Here is a tiny trained network, its code and every weight. The questions are about switching its units off for an input and a target symbol, where a switched-off unit gives its printed mean instead of its output.

import numpy as np


def w(rows, s, z=0):
    codes = np.array(rows[::2]) - 128.0
    scale = np.full(codes.shape[1], s)
    scale[-1] = z or s
    return codes * scale


def f(y):
    return np.maximum(y, 0)


def softmax(a):
    e = np.exp(a - a.max(-1, keepdims=True))
    return e / e.sum(-1, keepdims=True)


def log_softmax(a):
    a = a - a.max(-1, keepdims=True)
    return a - np.log(np.exp(a).sum(-1, keepdims=True))


def net(x, mask):
    ids = ['Πβδζηθ'.index(c) for c in x.split()]
    T = len(ids)
    res = E[ids] + P[:T]
    u = 0
    for l in range(2):
        q, k, v = (res @ M[l].T for M in (Q, K, V))
        z = softmax(np.where(np.tri(T) > 0, q @ k.T / 2**0.5, -1e9)) @ v
        res = res + np.where(mask[u], z, O[l][:, -1]) @ O[l][:, :-1]
        u += 1
        y = f(res @ A[l][:, :-1].T + A[l][:, -1])
        res = res + np.where(mask[u : u + 8], y, B[l][:, -1]) @ B[l][:, :-1]
        u += 8
    return log_softmax(res[-1] @ U[:, :-1].T + U[:, -1])


Q, K, V, O, A, B = {}, {}, {}, {}, {}, {}
E = w([
[150,184,183,239,162,166,148,41,7,52,146],'Π',
[117,153,200,166,135,134,82,173,170,198,102],'β',
[99,117,151,99,177,168,48,133,155,59,199],'δ',
[123,134,99,89,181,152,186,132,186,51,148],'ζ',
[234,93,136,205,176,3,24,134,80,122,214],'η',
[197,42,153,123,125,232,134,124,124,88,172],'θ',
],0.015)
P = w([
[53,93,152,108,88,104,181,176,72,159,17],'0',
[146,186,156,42,178,135,136,97,83,139,67],'1',
[59,80,121,156,114,116,188,135,132,198,101],'2',
[163,134,130,96,163,129,94,81,125,121,180],'3',
[104,61,183,210,159,140,193,110,217,204,144],'4',
[255,85,125,161,211,79,70,126,185,63,142],'5',
],0.0097)
Q[0] = w([
[164,85,139,214,137,138,212,87,8,108,130],'0.h0',
[132,147,151,145,176,72,95,148,71,205,155],'0.h0',
],0.016)
K[0] = w([
[251,99,125,154,52,131,212,78,41,159,124],'0.h0',
[134,180,172,203,132,66,52,139,73,222,125],'0.h0',
],0.017)
V[0] = w([
[2,103,140,45,100,130,185,178,43,206,61],'0.h0',
[137,115,80,71,86,91,12,186,61,12,73],'0.h0',
],0.0076)
O[0] = w([
[169,89,140,193,221,94,138,102,46,121,253,3],'0.h0',
[117,130,178,112,213,136,177,57,153,161,130,83],'0.h0',
],0.0057,0.0054)
A[0] = w([
[151,199,118,128,153,151,112,179,118,212,140,65],'0.n0',
[116,177,144,2,103,164,135,115,99,161,81,126],'0.n1',
[8,105,101,56,85,134,113,182,59,99,128,254],'0.n2',
[67,90,145,111,106,83,202,240,78,178,60,115],'0.n3',
[74,117,129,175,49,59,140,127,91,136,91,106],'0.n4',
[166,212,200,186,112,104,106,66,124,173,177,83],'0.n5',
[144,160,60,90,147,164,112,77,96,152,228,67],'0.n6',
[90,84,154,127,53,169,165,176,73,214,71,184],'0.n7',
],0.01,0.0009)
B[0] = w([
[164,172,181,141,132,175,132,145,63,62,114,154],'0.n0',
[143,141,127,129,135,154,55,153,88,235,139,210],'0.n1',
[243,157,157,77,99,114,183,174,146,100,45,154],'0.n2',
[1,107,30,180,137,117,100,170,122,157,180,178],'0.n3',
[107,62,150,185,160,105,57,122,148,169,62,189],'0.n4',
[179,92,50,58,146,147,132,127,210,125,104,254],'0.n5',
[139,92,176,147,114,132,68,153,176,112,110,172],'0.n6',
[136,190,94,172,104,93,139,83,35,175,134,240],'0.n7',
],0.0095,0.005)
Q[1] = w([
[61,195,143,55,110,6,116,127,74,121,168],'1.h0',
[203,105,147,90,171,154,156,99,209,130,190],'1.h0',
],0.017)
K[1] = w([
[102,84,156,163,246,43,158,61,24,228,115],'1.h0',
[136,151,129,6,214,166,141,155,147,50,189],'1.h0',
],0.014)
V[1] = w([
[70,58,254,102,117,233,154,248,76,172,220],'1.h0',
[107,93,159,85,146,12,56,196,154,191,127],'1.h0',
],0.0082)
O[1] = w([
[124,241,79,198,125,135,79,58,145,112,189,250],'1.h0',
[82,81,81,63,126,253,73,208,78,98,223,51],'1.h0',
],0.0052,0.0019)
A[1] = w([
[50,161,169,210,111,68,175,43,180,113,190,57],'1.n0',
[180,128,156,56,123,106,105,132,195,96,180,98],'1.n1',
[86,236,163,10,59,142,111,119,72,186,74,155],'1.n2',
[38,193,57,144,150,104,234,164,148,26,91,47],'1.n3',
[178,69,132,136,123,147,95,134,133,45,159,62],'1.n4',
[159,150,178,35,114,130,161,147,136,70,79,175],'1.n5',
[130,167,74,90,38,100,174,137,16,88,122,8],'1.n6',
[152,156,101,103,111,182,77,141,142,89,165,56],'1.n7',
],0.011,0.0014)
B[1] = w([
[168,132,83,64,156,179,134,220,132,153,70,193],'1.n0',
[126,149,153,191,134,204,177,103,25,126,117,230],'1.n1',
[128,137,2,117,99,159,204,156,191,191,86,210],'1.n2',
[111,189,166,48,7,60,180,36,145,137,166,145],'1.n3',
[37,146,123,94,98,51,62,133,153,130,160,238],'1.n4',
[144,171,136,174,146,136,90,121,111,110,214,226],'1.n5',
[133,158,107,94,161,174,88,139,228,122,112,163],'1.n6',
[182,104,182,154,160,72,161,137,130,77,91,254],'1.n7',
],0.0089,0.008)
U = w([
[136,64,100,21,95,89,40,175,145,107,106,70],'Π',
[97,154,96,84,59,53,128,124,115,149,146,71],'β',
[195,193,190,123,107,92,3,122,103,32,170,235],'δ',
[222,171,16,61,119,158,71,184,158,150,92,191],'ζ',
[71,165,66,190,93,76,93,129,75,182,168,5],'η',
[104,49,150,147,112,63,208,150,65,128,40,109],'θ',
],0.0036,0.0025)

Each question gives the input, a string of symbols that net reads in full, and the target symbol t.
The units are the heads (2 rows each of Q, K, V and O) and the neurons (one row each of A and B). Each row of codes is followed by its name. A weight is (code - 128) times the scale printed after its matrix; where a second scale follows, it is the last column's (O, A, B and U).
mask holds one flag per unit, layer by layer, with each layer's heads first. A switched-off unit (its flag False) gives its mean, the last column of its rows in O or B, instead of its output. The means were averaged over made-up inputs and are rounded, as every weight is.
A unit's drop is (log p(t) with every unit on - log p(t) with that unit switched off) / (log p(t) with every unit on - log p(t) with every unit switched off).
The circuit of an input: a set's keep is (log p(t) with only the set's units on - log p(t) with every unit switched off) / (log p(t) with every unit on - log p(t) with every unit switched off). Starting from the 12 units with the biggest drops (on a tie, the unit counted first), units are removed one at a time, each time the one whose removal leaves the highest keep (on an exact tie, the one counted first), for as long as the keep stays at least 0.8.
units of the circuit, in order: the units of the circuit, biggest drop first
most important unit: the unit with the biggest drop
k most important neurons: the k neurons with the biggest drops, biggest first
top k neurons in layer l: the k neurons of layer l with the biggest drops, biggest first
drop when u is switched off: that unit's drop, to one decimal
input θ Π θ, target θ: units of the circuit, in order : [0.h0 0.n5 1.h0]
input θ θ θ θ η, target Π: units of the circuit, in order : [0.h0 1.h0 0.n4]
input θ δ θ Π θ, target θ: 2 most important neurons : [0.n5 0.n1]
input β β η θ θ β, target δ: most important unit : 0.n0
input θ β Π θ Π, target ζ: units of the circuit, in order : [1.h0 1.n0]
input Π η Π Π η, target θ: units of the circuit, in order : [1.h0 0.n5]
input θ ζ Π η Π, target Π: units of the circuit, in order : [1.h0 0.n5 1.n4 0.h0]
input δ θ θ η, target ζ: units of the circuit, in order : [0.h0 1.n2]
input θ θ δ δ ζ η, target ζ: 2 most important neurons : [1.n2 0.n1]
input η η β, target η: top 3 neurons in layer 0 : [0.n3 0.n4 0.n7]
input η θ θ Π, target ζ: units of the circuit, in order : [0.h0 1.n2]
input β Π Π β, target δ: 2 most important neurons : [0.n0 1.n2]
input θ θ ζ, target β: units of the circuit, in order : [1.n3 0.n3]
input η θ δ, target δ: top 3 neurons in layer 0 : [0.n2 0.n7 0.n3]
input θ δ δ, target δ: most important unit : 0.n7
input θ θ η η θ, target Π: 2 most important neurons : [0.n5 1.n4]
input Π θ η η θ, target Π: top 2 neurons in layer 0 : [0.n7 0.n5]
input η θ θ η Π, target θ: top 2 neurons in layer 0 : [0.n4 0.n7]
input θ Π η, target Π: drop when 0.h0 is switched off : 0.6
input Π Π Π θ ζ, target β: drop when 1.n3 is switched off : 0.9
input η θ θ ζ ζ ζ, target δ: drop when 0.h0 is switched off : 0.1
input Π δ θ θ, target δ: most important neuron : [1.n2]
